Each row has two labels, one from each of two sets.
[  9.7  -0.8  16.3 -17.9 -11.0  16.1   1.4   3.1  -1.4  17.2  10.8   5.8
   7.0  -2.4 -16.8 -10.0   8.5  40.1   0.0  -5.8   4.6 -14.2   1.7  16.3
   5.0   1.2   9.2  10.0  15.7 -22.5   4.5  -2.8  -9.9  -7.9  47.2]
Y + rd
[ -1.1   1.7  -0.8   0.8 -10.5  51.6  12.7  -9.2   3.6  22.7   7.9   2.0
   0.6  -6.8 -19.0  -9.0  -2.0  54.3  -3.8  -6.0  11.0   4.9   2.7   4.5
  -6.8   3.7 -19.9  13.7  26.4 -18.3   7.7 -18.6  -4.5 -11.8  58.2]
Y + qg
[  4.0   7.0   1.9  -2.0  -2.0  10.7  11.1   0.6   7.6  -4.0  12.5   3.6
   7.3   5.8   0.6   5.4  -3.2 -13.9   3.5  -2.4  -7.6  11.6 -10.0   6.4
  -5.2 -13.6 -20.4   6.3   7.4  -3.1  -4.4  -2.2   3.5  -9.3  32.9]
P + rd
[  9.2   3.7  27.3  -1.7  -7.3   6.7   7.0 -13.1   9.2  -7.4 -22.2   2.7
  -0.2   8.8 -18.7 -15.8 -12.4   2.6  -4.5  -4.2  -0.9  -2.1 -13.9  15.4
  -3.2  -3.8  -6.3   5.7  26.9  -8.1  -0.8 -22.1  10.3 -18.4  31.7]
C + rd
[ -0.5  -4.2   2.7  -7.8  -7.7  -3.2   3.1  10.9   3.1  25.2 -18.8   5.0
  -5.4  -5.9 -16.2 -12.1  18.5  25.9  16.4  -4.7  21.6   2.9   1.7   2.8
  10.8   7.9  14.0  11.7  -8.5  -6.0   9.6  -2.8 -27.9   5.0 -18.5]
C + qg
[  1.5   5.1   4.0   5.8 -17.0  24.4   1.3  -9.6   5.6   1.1  25.5  -9.0
   6.1 -13.0 -25.7  -1.6 -13.0  18.1  11.4   9.2  -5.1   0.3 -18.1  14.7
   0.5  -1.5 -22.0  13.3   7.0 -14.4  11.1 -24.1   3.6  43.2  51.5]
P + qg
[ -6.1   4.2  15.3 -12.3  -9.8  11.9  11.8   6.8   1.0   7.4  18.9   5.2
  10.9   2.3   4.7  -2.4  18.6  16.2 -12.2  -5.6   8.5  -5.5  -2.3  -4.7
  -1.1 -14.7 -11.8   7.3   1.2 -18.3   4.8   5.4   1.5  -6.7  46.6]
Y + rd
[ -1.5  -2.6   0.0  10.6 -26.8   1.5  -4.9 -23.2   1.8 -12.6 -10.4  -4.8
 -13.2   6.4 -15.9 -14.0   4.9  -5.2  -5.8  -9.8   5.6   4.8 -17.7   5.7
  12.4  -4.9   6.6   4.2  20.0 -29.6  -4.1 -14.5   2.3   4.0  43.2]
P + tl
[ 11.4  -4.1  27.6 -13.9  -0.6   8.0  17.9  44.6   0.4  21.3   2.7   1.2
  10.8  -6.4 -18.8 -19.6  30.4  26.5   1.5   9.3   1.9   0.5  -3.7  12.5
   3.7   0.5   6.4   1.8  -5.6 -23.9   6.9 -10.6   0.4 -11.0  24.3]
Q + tl
[ 12.7   0.7  11.8  -9.3   5.7 -17.3  -7.6  22.4  -2.2  14.2  16.4   1.3
   7.6  -7.4  -3.6  -7.6  11.3  15.6  -4.6   8.1 -14.0 -22.3  -1.0   4.1
 -16.5  16.5  10.2  -1.7   3.1 -23.4  13.1 -11.8   4.8 -15.1 -28.8]
Q + qg
[ -7.2  -4.2 -10.8  -1.6 -11.4  13.0 -18.5  -7.4  -5.5  -3.7  11.0  -8.5
  -7.2  -9.9  -8.6   0.4 -10.8  27.9 -19.9   2.3  -2.4  -9.4  -2.9  -1.4
   7.5   8.8  15.4  -8.2   7.1 -11.2   3.1   3.9  -8.8   3.4  19.7]
Y + qg
[ -5.0   4.4   0.6  -0.1  -3.7  27.5  18.1   6.3   4.8   5.1  13.6   2.6
   6.7 -15.9 -12.6   6.6   2.7   6.9  15.4  -0.8  13.4   8.5  -8.5  12.9
  -0.5  -5.3 -24.2  12.8  -5.4  -5.1   2.7 -15.4   4.2   2.5   8.5]
P + tl
[ -0.6  -6.5  -7.1   4.5 -23.8  33.1   8.4 -23.5   0.1  -1.6   5.2  -5.5
  -3.2 -10.9 -30.8 -10.8 -12.1  15.3   1.2  -2.6   2.8  11.6 -11.0  15.5
  14.2  -5.6 -18.8   9.1  13.4  -4.4  -1.3 -23.1   0.2   8.3  51.4]
P + tl
[-17.3 -39.7  29.7  -8.6 -34.8  -7.5  -7.2  24.8  -7.5  33.8 -32.6  -3.0
 -11.9 -23.1 -59.6 -31.2  75.9  62.4 -31.8  -8.8  44.1  22.7  13.0  19.4
  57.3  23.1  75.9  -1.7  29.7 -34.2  14.8 -62.6 -32.7  15.7  33.8]
Y + rd
[ -1.8   1.6  -3.4   9.3  -4.9  16.9   1.6 -13.4  -3.6  -1.5  15.6  -7.1
   3.6  -2.6 -14.1   6.7  -2.8  10.3 -23.4  -8.7  -0.1  14.1   2.1   7.3
  17.2  -2.4   1.9   7.2   5.4   2.6   0.8   0.9  -8.0  -0.5  75.9]
Q + rd
[ -5.0  -0.2  -8.1 -10.3  -6.9  44.6  19.9  26.6  -7.8  14.3  34.5  12.7
   8.4  -9.5  18.7  16.6  11.3  20.1  -1.7  -5.5   9.3  18.4  25.0 -12.8
  17.1 -10.6 -25.4   4.9 -41.1  11.7  -1.6  15.3 -20.1  22.9  36.3]
Y + qg
[  8.6  -3.9   1.6   3.3  -7.6  -8.7 -17.2   4.0   4.7   2.6   3.9 -14.5
  -1.8 -23.4 -38.9 -19.1  -3.6  20.7   1.9  13.4 -18.7 -11.1 -21.4  13.5
  -4.6  21.7  21.1   0.1  22.9 -28.8   5.5 -27.3   7.1  -7.6 -25.9]
Y + qg
[  0.2  -3.2  12.0  -5.1   0.3 -46.3 -12.5   5.9   0.8  38.4   0.6  -4.0
   3.7   7.7  -3.9 -12.1  27.6  -0.4  -4.7   4.2  13.4 -19.2 -12.1   2.6
 -12.3   1.9  18.7   1.4  18.7 -22.9   6.3  -4.5   7.8 -16.2 -10.7]
Q + tl
[  5.2   0.3   8.9   6.6  -9.4  34.3  12.0 -13.2  -0.5  10.5   5.6  -0.1
  -3.7  -8.5 -26.7   0.1  -9.9  28.4  -9.2   2.7  -0.4  14.6  -3.4   9.4
   9.7  12.6  -3.6  10.7   9.6   0.8  14.2 -21.8  -7.4  -6.5  39.6]
Z + qg
[ -1.4   6.9   9.9  -7.1  -3.8   4.8  10.0  10.2   6.7   6.0  -4.6   6.1
  11.6   1.5   1.6  -2.7  12.6   3.0   9.3  -1.7  10.3  -3.2  -0.1  -4.6
  -2.8 -14.7 -16.1   6.2  -4.4 -18.2  -4.5   3.2   8.0  -1.2  -4.4]
Q + rd
[ -5.1  -7.3   4.7  -2.1 -11.0   9.8   5.4  -0.7   3.1   9.0 -12.2   4.4
  -0.2   4.2  -4.9  -0.8  20.4   8.6  -2.9 -10.1  28.3  12.9  13.1  -7.2
  22.7 -12.0   7.7   3.3  -8.6   0.7   1.9   6.5 -14.0  17.0  18.7]
Y + rd
[ 27.8  -2.7  15.2 -11.5  -0.7  27.0   4.0   8.2   9.3  19.4  -7.0   3.6
   8.5   0.2 -16.2 -14.5  -4.8  34.0  -1.9  -2.1  -2.8  -7.5  -0.3   3.6
  -7.9  15.0  -4.2   3.7   8.0 -17.0  13.7 -19.1  -0.6 -18.0  11.2]
Q + qg
[-15.3  -2.4 -18.8   3.0   0.8  44.7   9.5   3.2  -3.5  12.3  36.6  -5.7
   2.7 -11.1  13.0  20.8  -4.3  27.8 -10.3  -8.8   3.1  15.3  16.2 -12.2
  10.4   2.0 -18.1   0.6 -17.2  15.3  -6.8  14.9 -20.7   7.5  21.1]
Y + qg
[  0.3  -7.4   2.9  14.3  -9.3 -11.5 -14.5 -18.3  -1.1  -2.2 -12.0 -13.8
  -6.0  -6.0 -33.7  -7.8   2.3   3.0  -8.1  -7.3   7.2   6.7 -16.3  17.2
  15.6  -1.5  31.7  -0.3  25.4 -18.4   1.2  -5.8   7.7  24.0  38.4]
P + rd
[ -8.7   6.6  -4.5  -1.1 -19.4  17.5  -0.1  -8.0   7.7  -2.2  12.1   3.3
  -2.7  -8.0  -9.9   6.1   6.3  -7.7   9.6  -4.0  22.4  11.0   5.3   2.0
  14.4 -16.0  -8.9   6.6   4.6  -4.9  -5.6   1.1  -0.5  18.3  -6.3]
P + tl
[  6.1  -7.0  31.6  -4.2 -13.3   4.4  21.9  -2.9   5.7  12.6 -30.5  -1.9
  -1.7  -4.4 -32.4 -20.5  18.7  13.7  11.1  -1.7  22.2  28.7  -7.4  10.3
  25.2  -3.9   4.9  12.8   5.4 -12.4   9.3 -29.3  -5.0 -29.7  53.3]
P + rd
[  1.5  -4.5  12.2  -5.2 -11.4  17.6  13.6  -6.1   6.0   3.4 -10.9   7.2
  -1.8   2.6 -10.1  -5.8   2.4  11.8 -10.2  -9.1  13.4  18.7   2.8  -1.3
  16.1  -8.4  -3.4   7.0  13.0   0.0  -0.9  11.4 -15.2  -2.9  69.4]
Z + rd
[  2.1  -4.6   2.6  -6.2  -6.8   5.4  34.7   6.2   4.2   3.1 -11.8   5.7
   7.2 -10.2  -4.1  -5.0  10.5  -7.9  13.0  -0.1  13.7  18.8   0.6  -7.7
  21.5 -12.8  -5.4  11.3 -23.1  -4.1  -2.9   6.9  -3.5  19.6  26.3]
P + rd
[  0.1   1.3   9.1  -3.3 -11.7  19.1  -2.0  -2.0  -5.3   7.9  16.2  -6.7
  -4.1 -20.1 -35.7  -7.5  -5.7  35.6  -5.6   7.3  -5.7  -6.3 -11.5  16.9
  -2.7  14.3   4.6  11.0  23.7 -24.1  16.7 -37.7   5.4 -11.2  15.8]
Y + qg
[  6.0   9.9  21.7 -15.9 -18.9  22.9  21.2  13.7  10.4   8.9  -3.9  16.5
   2.4   5.8  -0.4 -18.5  10.7  27.6   3.6   1.3   6.8 -16.4   1.3   2.9
 -12.6 -14.8 -32.4  19.8  -8.6 -31.5   9.2 -17.5  11.3  -9.2  31.0]
Y + rd
[ -1.6  -3.9  13.3  -4.1  -9.8  32.1  18.9   0.4   5.3  15.3   1.5   6.8
   4.3  -1.6 -15.7  -1.7  11.5  20.0  -5.5 -17.7  24.6  24.4   0.2   4.4
  14.9 -16.0  -5.3  -0.5   7.4  -0.8  -1.7  -6.0 -15.7   5.2  57.8]
Y + rd
[ -3.7  -8.4  -9.5  -4.4  -2.0   6.0  -1.7  -1.2   8.9  -1.4  26.5  -3.5
   6.9  -9.1 -13.6   8.2  -3.9   1.7 -17.1 -12.9  -9.4  -2.7   1.6  10.7
   4.5 -13.4  10.1   0.4  27.6  -6.6  -9.9  12.3  -5.1  -3.1  12.3]
P + rd
[  5.1   5.9   1.7   3.5 -11.1  30.9   1.5  -8.0   3.7  20.5  30.3  -1.9
   5.5 -12.0 -19.3  -2.2  -4.4  33.9  -7.9  -2.2 -16.4 -10.1 -11.2   6.5
  -5.3  -4.4 -18.0  18.0   8.2 -21.5   5.3  -7.5  -6.2  -4.4  38.2]
Y + qg
[  8.5   6.4  12.1  -9.8 -10.9  27.5  11.7  -5.2   6.4  -1.5  12.1  10.3
   6.6   0.5   3.6   2.7  -2.3  15.2 -12.4 -12.3   0.6  -7.1  -5.0   8.9
  -4.6 -14.0 -25.3   6.5  34.7  -9.9   4.5 -13.3   4.1  -8.9  41.3]
Y + rd
[ -1.8  -7.0  -6.4  -1.5   0.6   9.0   1.3  17.5  -3.2   4.2  29.3  -8.0
   6.1 -22.0 -19.3   7.1  -0.2   0.9   3.8  -0.9  -7.3  13.9  -2.5   5.5
  19.7   4.1   9.3   6.6  -5.1  -0.6   1.0  29.2 -12.7  19.9  10.2]
P + qg
[ -1.5   0.3  14.4  -7.1  -6.1  12.1   1.5  -5.0   7.8  17.7 -13.5   7.8
   0.7   3.5 -15.4 -16.9  -4.0  35.7  -3.5   3.7   7.6  -3.7   0.4  -0.6
   1.0   5.6   5.9   8.1   0.3 -12.1  13.5  -7.2  -4.7  -8.1  21.1]
C + qg
[ -6.1  -5.3  14.7  -7.0  -3.1  -1.2   6.4  11.7  -3.4  14.8  16.0   5.9
   8.1   8.1   1.4   6.3  29.3   8.2 -10.2 -10.0  15.9   9.8   2.7   3.5
   7.5 -17.8   0.4   1.0  13.0   0.9   1.2   3.4 -10.6  -1.8  27.8]
Y + rd
[  5.2  -3.0  20.2   8.0  -3.3  17.8   6.2   0.3  -2.9   0.2  -7.2 -10.9
  -0.9 -10.6 -37.3 -18.0 -19.7  24.9  -8.8  11.2 -17.7   2.6 -11.5  17.0
   1.8  17.6   8.3   2.1  16.7 -10.5   9.3 -23.7  10.4 -14.3  34.7]
Z + qg
[ -3.6   5.2  -9.2   1.5 -22.1  25.4  -5.6 -12.1   0.4  -4.0  17.3  -3.9
  -4.0  -2.7 -10.7   1.1  -8.5  34.8 -21.2  -8.8  -0.7 -15.8   3.6   1.1
  -2.0  -4.4  -3.6  -9.0  20.4 -16.4   0.5  -4.2  -1.0  -3.3  34.8]
Q + tl
[  0.6  -1.4   7.9  -3.9 -13.8  46.1  12.4  -4.8   5.3   5.3   4.6  -9.0
  -1.7 -10.9 -23.9  -1.2  -4.4  27.8  -1.8  -8.4  -3.4   9.4   1.0  10.9
   2.7   2.3 -14.3  10.7  14.0  -7.2   4.3 -20.2  -4.7  -3.8  24.7]
C + tl
[  2.7  -4.4   3.1 -15.2  -8.1   0.4  -0.1  21.4   5.1  19.2   2.0   8.0
  -1.4 -17.3 -18.4 -12.0  18.8  21.7   7.5   1.7   8.5  -9.0   3.3   2.9
   0.7   6.3  15.5   4.7  -4.6 -17.6  10.7  -2.8  -3.9   6.0 -32.7]
Y + qg
[  0.1   6.3  -2.8  -7.4  -7.8   0.2   3.2   4.6   2.0   6.8   6.7  -0.3
   2.7  -7.1  -0.4  -0.3  11.3  -7.4  19.5  -3.2   4.3   6.8  -0.5  -6.9
  12.3  -5.2   4.0   8.5 -15.9  -3.9  -5.4  10.0  -4.4  17.0   5.9]
P + rd
[  1.7  -6.1   6.2  -0.4 -27.8 -18.2 -15.5 -37.0   5.3  -4.2 -11.3  -1.0
  -2.3   6.5 -25.6  -6.9  -3.0  21.2 -21.6 -53.9  14.1  -0.4  -8.2  19.2
  18.2  -2.2  25.2   3.3  48.7 -19.8  -1.6  -0.4 -15.7  -6.4  50.9]
Y + rd
[  5.2   0.5   6.3  -0.8   9.1  12.2   7.9  19.0   3.5   6.2  27.6 -10.1
  10.0   0.8 -10.1  -3.8  -3.9  12.3  -4.1   3.7 -16.7  -8.4   2.8   7.3
 -15.1  11.5 -12.9   2.6  15.6  -9.2   4.5 -19.9  13.6 -25.0   0.1]
Q + qg
[ -1.0  -1.2  23.6  -2.0 -10.8 -18.4  -0.3   7.2  -3.4  -5.1 -15.3   1.2
   0.1   1.8 -11.1  -9.9  15.6  -1.9  -3.4  10.0  15.6  -3.7  -5.3   7.1
  12.6  -1.8  10.9  -2.5   0.5 -18.4   6.3  -9.6   5.0   1.8  -7.1]
P + rd
[ 10.3   0.2  24.9 -11.7 -16.3  21.2  17.1   0.4   9.4  20.8   0.4   8.9
   6.0   6.9 -18.9  -7.2  21.2  21.4   0.7  -4.1  30.7   9.2 -13.3   5.3
  14.7 -17.3 -23.0  20.1   6.2 -15.8  10.5 -10.3  -7.0  -6.1  75.9]
Y + rd
[  2.6  -3.9  -9.1   0.5   0.0   0.0  -5.0   5.4   4.7   1.9  12.6  -2.6
   2.9  -0.6   0.0   1.3   8.3  -4.9  -0.2 -14.4  -7.9  -1.8   1.4  -2.6
  -6.3  -3.7   6.0  -2.2  15.7  -0.3 -21.9  10.5  -0.6  -2.6 -22.4]
Y + rd
[ 15.2   6.5  -4.5  -0.6  -7.3  34.0  -5.3 -16.8   3.9   3.8  14.9   0.1
  -1.0  -1.7 -10.5  -0.7 -21.6  17.2 -17.5 -10.3  -8.2   2.7   1.6   3.9
   9.6  -1.2   1.5  13.4  16.4  -3.3 -11.4   7.8 -17.3  -1.6  43.9]
Y + tl
[ 10.1   6.1   4.0   9.2 -25.0  35.6   0.2 -37.3   8.4   8.8 -15.6  -3.1
  -7.7   3.7 -24.4  -3.9 -17.6  28.6 -15.3 -12.5   5.6  -2.1 -10.3   7.0
  17.1  -9.0 -12.2  16.4  16.4 -13.4  10.9  -6.9  -6.6   3.7  75.9]
Y + rd
[ -1.8   5.1  -5.0  14.7 -12.7  47.2   5.3 -17.1   7.2   8.2  -3.2  -7.8
  -4.7   4.2 -15.7  -2.2 -18.8  32.1  -0.4  -2.5   5.1   4.1 -10.6  -5.3
   0.5  -2.8 -20.8   3.2  13.4 -15.0  -6.4  -6.0  -5.2  -9.2  49.0]
Y + tl

Each row has two labels, one from each of two sets.
[  8.9 -21.0  22.8   7.9  -2.7  14.5   1.5   7.5   8.0  -5.1  -8.4  -3.8
  -2.9  -9.2  -0.9  -1.6   1.2 -32.1   8.3   7.8 -10.8  -1.7  11.7   9.6
  -7.1  -1.3   7.4  22.6  -6.8  -7.8   4.9 -21.1  13.1  -5.8   0.1]
<12> + X
[ 13.3 -20.9  13.7  14.7 -12.9   5.7  -8.2   8.5  -2.1  -9.5   2.6  -4.3
 -14.2  -2.1  -2.3 -11.7   5.0  -8.2  11.3   9.9  -3.5  -4.6   7.3   9.0
  -4.8   6.8   7.6  17.7  -7.3  -5.8   5.4 -15.4   4.7  -2.6   3.7]
<12> + X
[  0.3  -2.7  17.9   9.0 -11.5   8.9   1.0  10.2  -2.3  -6.9  -1.8   0.3
 -12.7   5.4  -1.4  -7.5   3.3 -16.6   6.3  -1.3   8.1   1.9   2.7   2.2
 -11.2   3.8   0.7  13.3  -4.0  -1.0   3.3 -10.3  -2.1  -5.8   3.2]
<12> + X
[ 15.4  -1.6  21.1  22.1  -4.0  16.0  -7.5  14.1  -4.8   4.1   4.8  -2.8
  -8.9   1.4   1.2   3.1   2.9  -9.3   6.8   7.6  -2.6  -7.5   4.7   1.6
 -10.9   6.6   2.2  10.6  -7.5  -3.8   4.0 -21.5  15.3 -10.1  -0.3]
<12> + X
[  1.7  -5.6  14.8   7.6  -4.8  10.5  -2.4  11.4   5.2   0.2   4.9   0.6
 -14.4   1.5   2.6   2.4   2.3  14.7   4.7  -1.5  -3.7   4.4   2.6   6.8
  -2.0   4.5  -1.8  14.1 -11.1  -3.4   4.3  -5.1  -1.9   5.0   3.4]
<12> + B
[  2.9 -13.8  28.7   5.7 -15.7   5.2   1.3   2.1  -4.4  -9.7  -3.9  -7.7
 -12.4  10.3  -6.8  -5.0  14.8  -4.5   1.1  -6.3  -8.2   3.9   1.4   2.2
  -4.4  12.6   1.1   3.0 -11.9   7.0   9.3 -13.9   1.2  -8.3   4.1]
<11> + X
[  6.5 -12.5  17.1   1.7  -6.9   2.7 -12.3   5.9  -0.5   1.0   0.1  -7.3
 -11.1  -6.1  10.2  -5.6   9.9   1.0   2.3   6.8  -7.7   2.9   5.8   9.0
  -0.9   3.1  -6.7   1.9 -10.7  -5.3   7.3  -6.6   1.2   0.0  -2.4]
<12> + V
[ 15.7 -14.7  16.9   6.5  -1.2   8.7  -3.1   0.3   0.3  -7.2   6.3  -0.1
 -11.8  -3.5   1.3   0.7   2.5  -2.7   4.4   8.8  -5.8  -1.2   2.1   3.6
  -7.9   5.2   0.4   4.8  -6.1  -1.9   4.2  -4.8   2.9   3.0   1.3]
<12> + X
[  2.0   0.6   9.7 -23.7   1.7   1.6   7.0  -4.0  12.1   1.4  -2.2   8.5
  -7.1   6.7  -4.5  -0.5  -4.5   3.8  -7.3  -6.2   1.7  -0.9  -0.8  -4.6
  -6.4   0.2  -1.9 -10.8  -6.4   0.4   0.3  -0.4  -3.2   0.8   1.6]
<12> + V
[ 16.4  -7.3  21.5  -0.7   2.6  10.3   3.9  10.4  -4.3 -13.1   0.1  -0.8
 -16.3   8.0  -5.1  -0.7   4.7  -2.8 -16.3   6.7  -7.4   1.8   3.1   5.2
 -16.7   0.2   3.3  10.9 -15.4   0.6   3.7  -3.1  10.9  -4.0   4.2]
<12> + X
[ -2.9 -14.7  23.0  -8.4 -16.3  -0.3  -8.2   8.5   4.1  -0.2  -3.1 -14.2
   1.0  -2.2   0.9  -7.7  16.2   4.6  12.7 -10.2 -11.4   8.4  -2.2  13.0
  13.8   3.9  -9.9  14.1  -6.9 -12.4  11.5 -14.0  -8.5   4.1  -0.2]
<12> + V
